Here is a tiny trained network, its code and every weight. The questions are about switching its units off for an input and a class, where a switched-off unit gives its printed mean instead of its output.

import numpy as np


def w(rows, s, z=0):
    codes = np.array(rows[::2]) - 128.0
    scale = np.full(codes.shape[1], s)
    scale[-1] = z or s
    return codes * scale


def f(y):
    return y / 2 * (1 + np.tanh(0.7978845608 * (y + 0.044715 * y**3)))


def log_softmax(a):
    a = a - a.max(-1, keepdims=True)
    return a - np.log(np.exp(a).sum(-1, keepdims=True))


def net(x, mask):
    res = np.array(x, float).reshape(1, 6) / 4 @ E
    y = f(res @ A[0][:, :-1].T + A[0][:, -1])
    res = res + np.where(mask, y, B[0][:, -1]) @ B[0][:, :-1]
    return log_softmax(res[-1] @ U[:, :-1].T + U[:, -1])


A, B = {}, {}
E = w([
[114,66,140,165,66],'x0',
[163,111,81,218,99],'x1',
[157,101,9,120,124],'x2',
[150,178,109,67,133],'x3',
[48,173,89,82,25],'x4',
[98,82,186,124,92],'x5',
],0.013)
A[0] = w([
[114,117,94,123,102,106],'n1',
[109,238,167,38,159,155],'n2',
[178,185,29,91,147,255],'n3',
[124,113,107,76,171,137],'n4',
[168,130,242,127,116,220],'n5',
[81,189,117,73,115,181],'n6',
[211,139,42,164,202,132],'n7',
[129,166,84,36,154,80],'n8',
[212,38,181,146,169,197],'n9',
[62,113,114,177,97,150],'n10',
[59,11,21,169,29,135],'n11',
[158,46,228,134,197,157],'n12',
[127,171,159,161,117,137],'n13',
[85,57,84,146,17,122],'n14',
[87,99,38,140,79,205],'n15',
[48,191,210,155,116,144],'n16',
[133,56,167,136,169,82],'n17',
],0.012,0.0051)
B[0] = w([
[162,141,144,125,127,153],'n1',
[109,24,106,98,199,233],'n2',
[180,117,36,176,164,238],'n3',
[149,139,145,152,188,157],'n4',
[52,113,174,111,102,207],'n5',
[159,55,133,69,164,213],'n6',
[130,154,45,255,24,212],'n7',
[175,66,103,130,221,199],'n8',
[56,251,144,206,218,204],'n9',
[132,153,145,90,118,174],'n10',
[210,243,187,71,111,250],'n11',
[56,206,213,141,184,212],'n12',
[112,127,127,103,87,147],'n13',
[192,156,185,57,120,221],'n14',
[237,163,129,103,139,215],'n15',
[73,55,101,80,1,209],'n16',
[135,154,185,167,165,164],'n17',
],0.0095,0.018)
U = w([
[216,220,168,46,87,231],'0',
[12,196,217,136,154,129],'1',
[140,101,86,81,201,128],'2',
[156,180,41,199,70,5],'3',
[8,91,185,14,2,133],'4',
],0.0094,0.0026)

Each question gives the input, the list of numbers given to net, and the class t.
The units are the neurons (one row each of A and B). Each row of codes is followed by its name. A weight is (code - 128) times the scale printed after its matrix; where a second scale follows, it is the last column's (A, B and U).
mask holds one flag per neuron, in row order. A switched-off neuron (its flag False) gives its mean, the last column of its row in B, instead of its output. The means were averaged over made-up inputs and are rounded, as every weight is.
A unit's drop is (log p(t) with every unit on - log p(t) with that unit switched off) / (log p(t) with every unit on - log p(t) with every unit switched off).
The circuit of an input: a set's keep is (log p(t) with only the set's units on - log p(t) with every unit switched off) / (log p(t) with every unit on - log p(t) with every unit switched off). Starting from the 12 units with the biggest drops (on a tie, the unit counted first), units are removed one at a time, each time the one whose removal leaves the highest keep (on an exact tie, the one counted first), for as long as the keep stays at least 0.8.
units of the circuit, in order: the units of the circuit, biggest drop first
top k neurons: the k neurons with the biggest drops, biggest first
drop when u is switched off: that unit's drop, to one decimal
input [1,4,8,-4,-1,-2], class 0: units of the circuit, in order	[n11]
input [5,-7,-7,8,8,-8], class 2: top 2 neurons	[n8 n2]
input [-2,-5,1,1,-4,-7], class 2: top 2 neurons	[n2 n8]
input [-7,7,-8,-4,0,7], class 4: top 2 neurons	[n16 n5]
input [-2,7,-5,4,-4,-2], class 3: top 3 neurons	[n7 n2 n14]
input [3,-4,6,8,-5,-5], class 3: drop when n7 is switched off	0.6
input [4,0,0,-6,-1,7], class 1: top 2 neurons	[n12 n9]
input [3,7,-7,4,5,4], class 4: drop when n16 is switched off	0.2
input [0,4,-5,-2,2,-8], class 3: drop when n11 is switched off	0.1
input [-5,-6,-3,3,8,7], class 4: drop when n16 is switched off	0.5
